Each row has a name. Each question is about the rows just above it.

[-48  19  -8  47  43   2   0   7  30 -61  57] -> Q_881
[-41  39  10  55  44  37  37 -81  -3 -19 -18] -> Q_738
[-50  10  77  34   3 -43 -20  23  13 -59 -30] -> Q_207
Move every entry of [13] by +1 step of 1.
[14]
Move every entry of [-41] by -1 step of 1.
[-42]
Shift each entry of [47] by -1 times 1:
[46]
Move every entry of [-81] by -1 step of 1.
[-82]
[39] with -1 step of 1 on every entry:
[38]
Shift each entry of [-41  39  10] by +1 times 1:
[-40  40  11]

[18 -6 -1 12] = Q_776
[ 13  -4 -16  14] = Q_7
[-6 90  5 -7] = Q_720
Shift each entry of [-4] by +1 times 1:
[-3]
Shift each entry of [13 -4] by -1 times 1:
[12 -5]
Shift each entry of [18] by -1 times 1:
[17]
Shift each entry of [18 -6] by -1 times 1:
[17 -7]
[13] with +1 step of 1 on every entry:
[14]
[-6] with -1 step of 1 on every entry:
[-7]

